Below is a small trained network, with its code and all its weights. Each question gives an input and a class and asks what happens when units are switched off, that is, made to give their printed mean instead of their output.

import numpy as np


def w(rows, s, z=0):
    codes = np.array(rows[::2]) - 128.0
    scale = np.full(codes.shape[1], s)
    scale[-1] = z or s
    return codes * scale


def f(y):
    return y / 2 * (1 + np.tanh(0.7978845608 * (y + 0.044715 * y**3)))


def log_softmax(a):
    a = a - a.max(-1, keepdims=True)
    return a - np.log(np.exp(a).sum(-1, keepdims=True))


def net(x, mask):
    res = np.array(x, float).reshape(1, 5) / 4 @ E
    y = f(res @ A[0][:, :-1].T + A[0][:, -1])
    res = res + np.where(mask, y, B[0][:, -1]) @ B[0][:, :-1]
    return log_softmax(res[-1] @ U[:, :-1].T + U[:, -1])


A, B = {}, {}
E = w([
[88,207,233,111,126],'x0',
[158,35,198,45,92],'x1',
[135,125,137,140,129],'x2',
[165,167,109,138,10],'x3',
[124,127,128,127,127],'x4',
],0.011)
A[0] = w([
[114,104,104,132,124,35],'n0',
[92,210,89,183,173,105],'n1',
[142,86,92,150,130,74],'n2',
[145,153,117,138,148,77],'n3',
[104,160,160,125,124,41],'n4',
[129,190,92,154,148,118],'n5',
[130,112,108,90,208,86],'n6',
[162,145,127,141,69,8],'n7',
[114,111,130,119,224,59],'n8',
[135,70,71,157,125,75],'n9',
[115,96,145,131,177,95],'n10',
[153,125,137,143,134,110],'n11',
[154,138,128,104,136,88],'n12',
[111,138,149,133,122,42],'n13',
[138,68,183,65,131,119],'n14',
[143,161,107,143,33,57],'n15',
[105,159,175,130,116,52],'n16',
[63,89,156,144,226,74],'n17',
[119,147,112,147,141,65],'n18',
[145,80,72,146,131,76],'n19',
[148,125,136,126,174,52],'n20',
[139,116,113,134,132,2],'n21',
[119,94,156,78,112,84],'n22',
[94,172,181,112,100,73],'n23',
[112,109,124,117,202,104],'n24',
[162,77,162,71,70,104],'n25',
[125,175,99,157,144,118],'n26',
[69,159,206,142,140,74],'n27',
[112,109,109,131,122,33],'n28',
[175,148,109,149,10,18],'n29',
[144,93,161,122,112,102],'n30',
[156,64,56,147,138,93],'n31',
[115,181,180,108,136,74],'n32',
[118,185,84,144,162,135],'n33',
[148,87,74,136,132,78],'n34',
[139,85,138,141,230,82],'n35',
[129,110,140,110,117,75],'n36',
[149,91,162,73,129,118],'n37',
[88,164,90,207,148,107],'n38',
[132,132,126,117,130,121],'n39',
[115,120,127,114,174,46],'n40',
],0.014,0.0054)
B[0] = w([
[158,137,140,130,134,129],'n0',
[106,52,88,157,198,249],'n1',
[168,166,149,76,154,168],'n2',
[128,116,126,149,140,136],'n3',
[180,157,165,96,144,152],'n4',
[88,75,111,184,188,200],'n5',
[129,148,126,122,62,183],'n6',
[137,139,123,143,96,157],'n7',
[80,146,90,147,8,194],'n8',
[185,189,199,88,178,195],'n9',
[111,132,112,161,81,167],'n10',
[106,143,140,149,134,125],'n11',
[135,131,107,125,133,123],'n12',
[125,142,138,109,134,127],'n13',
[94,55,94,185,210,240],'n14',
[84,128,81,148,7,201],'n15',
[167,162,148,84,141,166],'n16',
[79,160,107,149,1,220],'n17',
[113,116,109,137,151,142],'n18',
[206,187,192,58,178,190],'n19',
[115,123,104,114,98,136],'n20',
[146,140,149,137,131,120],'n21',
[102,98,108,167,175,186],'n22',
[180,176,164,84,145,193],'n23',
[115,148,124,142,49,185],'n24',
[63,52,71,158,192,239],'n25',
[111,70,99,160,173,187],'n26',
[228,191,207,58,168,210],'n27',
[151,138,114,126,133,122],'n28',
[43,158,123,144,4,218],'n29',
[131,112,105,173,165,168],'n30',
[202,209,209,74,180,221],'n31',
[204,185,193,52,168,189],'n32',
[131,78,105,137,153,206],'n33',
[184,177,204,87,164,184],'n34',
[84,143,105,129,58,207],'n35',
[136,95,136,145,140,139],'n36',
[113,78,72,169,184,206],'n37',
[97,66,96,140,178,225],'n38',
[146,127,128,137,126,127],'n39',
[131,120,131,130,88,144],'n40',
],0.0081,0.011)
U = w([
[109,55,97,149,185,129],'0',
[105,149,111,125,4,246],'1',
[166,193,172,59,169,5],'2',
],0.015,0.0026)

Each question gives the input, the list of numbers given to net, and the class t.
The units are the neurons (one row each of A and B). Each row of codes is followed by its name. A weight is (code - 128) times the scale printed after its matrix; where a second scale follows, it is the last column's (A, B and U).
mask holds one flag per neuron, in row order. A switched-off neuron (its flag False) gives its mean, the last column of its row in B, instead of its output. The means were averaged over made-up inputs and are rounded, as every weight is.
A unit's drop is (log p(t) with every unit on - log p(t) with that unit switched off) / (log p(t) with every unit on - log p(t) with every unit switched off).
The circuit of an input: a set's keep is (log p(t) with only the set's units on - log p(t) with every unit switched off) / (log p(t) with every unit on - log p(t) with every unit switched off). Starting from the 12 units with the biggest drops (on a tie, the unit counted first), units are removed one at a time, each time the one whose removal leaves the highest keep (on an exact tie, the one counted first), for as long as the keep stays at least 0.8.
circuit, biggest first: the units of the circuit, biggest drop first
top k neurons: the k neurons with the biggest drops, biggest first
drop when u is switched off: that unit's drop, to one decimal
input [6,-6,-3,-7,7], class 1: circuit, biggest first	(n17)
input [-8,-7,6,-4,8], class 2: top 4 neurons	(n31, n19, n9, n34)
input [7,-7,0,1,8], class 0: top 4 neurons	(n1, n5, n38, n26)
input [-3,-7,-5,-8,1], class 1: top 2 neurons	(n17, n8)
input [8,-5,-5,7,-2], class 2: top 4 neurons	(n32, n27, n23, n17)
input [2,-7,0,7,-8], class 0: top 3 neurons	(n1, n5, n38)
input [5,-6,1,-7,-1], class 1: top 2 neurons	(n17, n8)
input [-7,7,-6,-8,-7], class 1: top 3 neurons	(n17, n8, n35)
input [4,-3,2,1,2], class 2: top 2 neurons	(n25, n14)
input [7,-8,4,4,5], class 0: top 2 neurons	(n1, n5)
input [4,5,2,-6,-5], class 1: top 3 neurons	(n17, n8, n1)
input [-8,4,7,6,3], class 2: drop when n31 is switched off	0.2
input [-7,-1,0,-7,6], class 1: drop when n8 is switched off	0.3
input [6,-8,-4,7,-1], class 0: circuit, biggest first	(n1)
input [-7,2,6,-7,3], class 1: drop when n17 is switched off	0.3
input [-7,1,8,6,-1], class 2: drop when n34 is switched off	0.2
